Here is a tiny trained network, its code and every weight. The questions are about switching its units off for an input and a class, where a switched-off unit gives its printed mean instead of its output.

import numpy as np


def w(rows, s, z=0):
    codes = np.array(rows[::2]) - 128.0
    scale = np.full(codes.shape[1], s)
    scale[-1] = z or s
    return codes * scale


def f(y):
    return np.maximum(y, 0)


def log_softmax(a):
    a = a - a.max(-1, keepdims=True)
    return a - np.log(np.exp(a).sum(-1, keepdims=True))


def net(x, mask):
    res = np.array(x, float).reshape(1, 7) / 4 @ E
    y = f(res @ A[0][:, :-1].T + A[0][:, -1])
    res = res + np.where(mask, y, B[0][:, -1]) @ B[0][:, :-1]
    return log_softmax(res[-1] @ U[:, :-1].T + U[:, -1])


A, B = {}, {}
E = w([
[223,176,108,161,94,145],'x0',
[142,105,145,122,112,119],'x1',
[132,180,117,20,103,89],'x2',
[139,135,226,87,148,253],'x3',
[108,156,106,137,146,143],'x4',
[84,194,76,146,175,157],'x5',
[158,42,36,100,129,204],'x6',
],0.011)
A[0] = w([
[140,89,27,87,139,149,65],'N0',
[97,139,83,38,121,89,106],'N1',
[141,95,173,122,71,136,139],'N2',
[81,117,173,233,130,124,144],'N3',
[31,67,117,74,165,109,113],'N4',
[170,178,116,113,79,53,208],'N5',
[104,130,75,137,134,105,79],'N6',
[112,185,91,6,103,116,155],'N7',
[164,102,174,94,169,110,65],'N8',
[119,104,34,194,27,23,44],'N9',
[131,178,118,31,89,106,121],'N10',
[226,141,131,158,55,136,124],'N11',
[85,137,47,129,166,98,183],'N12',
[182,179,105,70,87,122,139],'N13',
[189,83,144,112,91,81,255],'N14',
[59,60,189,109,79,106,179],'N15',
[119,131,154,81,130,89,199],'N16',
[108,199,175,117,107,93,125],'N17',
[54,120,139,62,188,113,89],'N18',
[99,67,99,64,113,163,167],'N19',
[145,109,110,211,146,145,106],'N20',
[159,136,184,116,151,172,77],'N21',
[127,76,56,117,103,174,126],'N22',
[202,207,104,118,127,159,159],'N23',
[144,109,82,79,130,162,67],'N24',
[160,39,161,109,69,101,207],'N25',
[210,162,112,160,123,104,76],'N26',
[123,168,150,101,153,237,75],'N27',
],0.011,0.0038)
B[0] = w([
[174,167,142,135,109,103,205],'N0',
[118,72,159,134,133,143,198],'N1',
[43,158,128,103,134,161,185],'N2',
[145,143,162,163,73,169,209],'N3',
[178,109,135,130,191,94,213],'N4',
[112,123,115,132,116,123,218],'N5',
[50,117,132,82,139,155,169],'N6',
[66,108,213,197,112,212,220],'N7',
[118,181,79,95,125,90,163],'N8',
[86,92,149,15,91,117,254],'N9',
[106,56,231,195,115,195,202],'N10',
[131,85,79,160,180,59,204],'N11',
[102,153,98,111,97,162,212],'N12',
[118,54,134,177,151,116,190],'N13',
[70,169,59,135,137,196,212],'N14',
[115,129,82,164,162,96,213],'N15',
[133,123,92,184,104,119,186],'N16',
[213,194,64,141,47,106,206],'N17',
[197,109,85,134,182,41,199],'N18',
[127,143,113,160,100,87,208],'N19',
[89,73,243,126,173,198,180],'N20',
[71,116,124,2,110,57,192],'N21',
[231,173,135,195,68,126,206],'N22',
[88,88,74,138,222,51,194],'N23',
[217,214,108,118,129,106,175],'N24',
[56,152,101,174,107,110,221],'N25',
[153,70,129,115,158,92,178],'N26',
[98,143,90,57,86,126,217],'N27',
],0.0069,0.012)
U = w([
[111,83,174,162,123,169,160],'0',
[103,122,117,6,101,106,47],'1',
[106,145,92,143,139,119,253],'2',
[136,102,104,140,223,52,47],'3',
[180,180,121,155,56,95,73],'4',
],0.015,0.0072)

Each question gives the input, the list of numbers given to net, and the class t.
The units are the neurons (one row each of A and B). Each row of codes is followed by its name. A weight is (code - 128) times the scale printed after its matrix; where a second scale follows, it is the last column's (A, B and U).
mask holds one flag per neuron, in row order. A switched-off neuron (its flag False) gives its mean, the last column of its row in B, instead of its output. The means were averaged over made-up inputs and are rounded, as every weight is.
A unit's drop is (log p(t) with every unit on - log p(t) with that unit switched off) / (log p(t) with every unit on - log p(t) with every unit switched off).
The circuit of an input: a set's keep is (log p(t) with only the set's units on - log p(t) with every unit switched off) / (log p(t) with every unit on - log p(t) with every unit switched off). Starting from the 12 units with the biggest drops (on a tie, the unit counted first), units are removed one at a time, each time the one whose removal leaves the highest keep (on an exact tie, the one counted first), for as long as the keep stays at least 0.8.
circuit, biggest first: the units of the circuit, biggest drop first
unit that matters most: the unit with the biggest drop
k most important neurons: the k neurons with the biggest drops, biggest first
drop of u: that unit's drop, to one decimal
input [-1,-4,8,0,3,-1,-5], class 0: circuit, biggest first	[N10]
input [-2,2,4,-4,-2,-6,1], class 2: circuit, biggest first	[N14; N25]
input [0,5,-1,-5,1,3,-7], class 4: 3 most important neurons	[N17; N21; N3]
input [-7,-8,6,-5,6,6,8], class 4: circuit, biggest first	[N22; N0]
input [5,6,-4,-1,-6,-6,6], class 2: circuit, biggest first	[N14; N25]
input [-8,1,6,2,1,-3,4], class 3: circuit, biggest first	[N18; N4]
input [4,-2,-6,-5,4,0,-4], class 0: 2 most important neurons	[N20; N3]
input [7,-5,7,0,3,-3,-7], class 0: 4 most important neurons	[N10; N7; N13; N18]
input [-5,5,5,-8,-1,7,-8], class 1: 3 most important neurons	[N9; N6; N22]
input [-5,7,4,3,-3,-1,-4], class 3: circuit, biggest first	[N18; N15]
input [4,-5,-3,7,4,4,-6], class 1: circuit, biggest first	[N21; N27]
input [0,7,2,-1,6,2,-4], class 4: 3 most important neurons	[N17; N20; N14]
input [1,-3,-1,4,-4,1,-8], class 4: 2 most important neurons	[N17; N9]
input [8,4,-2,-3,7,7,-2], class 3: circuit, biggest first	[N23]
input [1,5,4,0,-2,-7,-6], class 2: 3 most important neurons	[N14; N22; N2]
input [-3,-7,-5,3,-3,-4,-8], class 4: circuit, biggest first	[N17; N7]
input [4,-3,6,-5,-3,-6,4], class 0: circuit, biggest first	[N10; N7]
input [8,-1,8,1,-6,-3,7], class 0: 2 most important neurons	[N7; N10]
input [-6,7,4,-5,7,-4,1], class 3: 4 most important neurons	[N4; N18; N15; N27]
input [-3,0,-2,5,-3,-6,6], class 2: 2 most important neurons	[N9; N25]
input [-3,2,-3,2,5,-3,6], class 4: unit that matters most	N22
input [4,-1,-4,1,4,2,-1], class 0: 2 most important neurons	[N20; N18]
input [6,6,7,7,-2,0,5], class 0: 4 most important neurons	[N10; N7; N13; N9]
input [8,2,6,-4,7,-7,-2], class 3: 2 most important neurons	[N11; N23]
input [-5,1,7,2,-6,4,-8], class 4: 4 most important neurons	[N17; N18; N20; N16]
input [-4,7,0,8,-6,-8,1], class 1: drop of N21	0.5
input [-5,-1,-4,2,6,7,-8], class 4: drop of N4	0.0
input [8,-8,5,-5,-8,4,-6], class 3: drop of N13	0.1
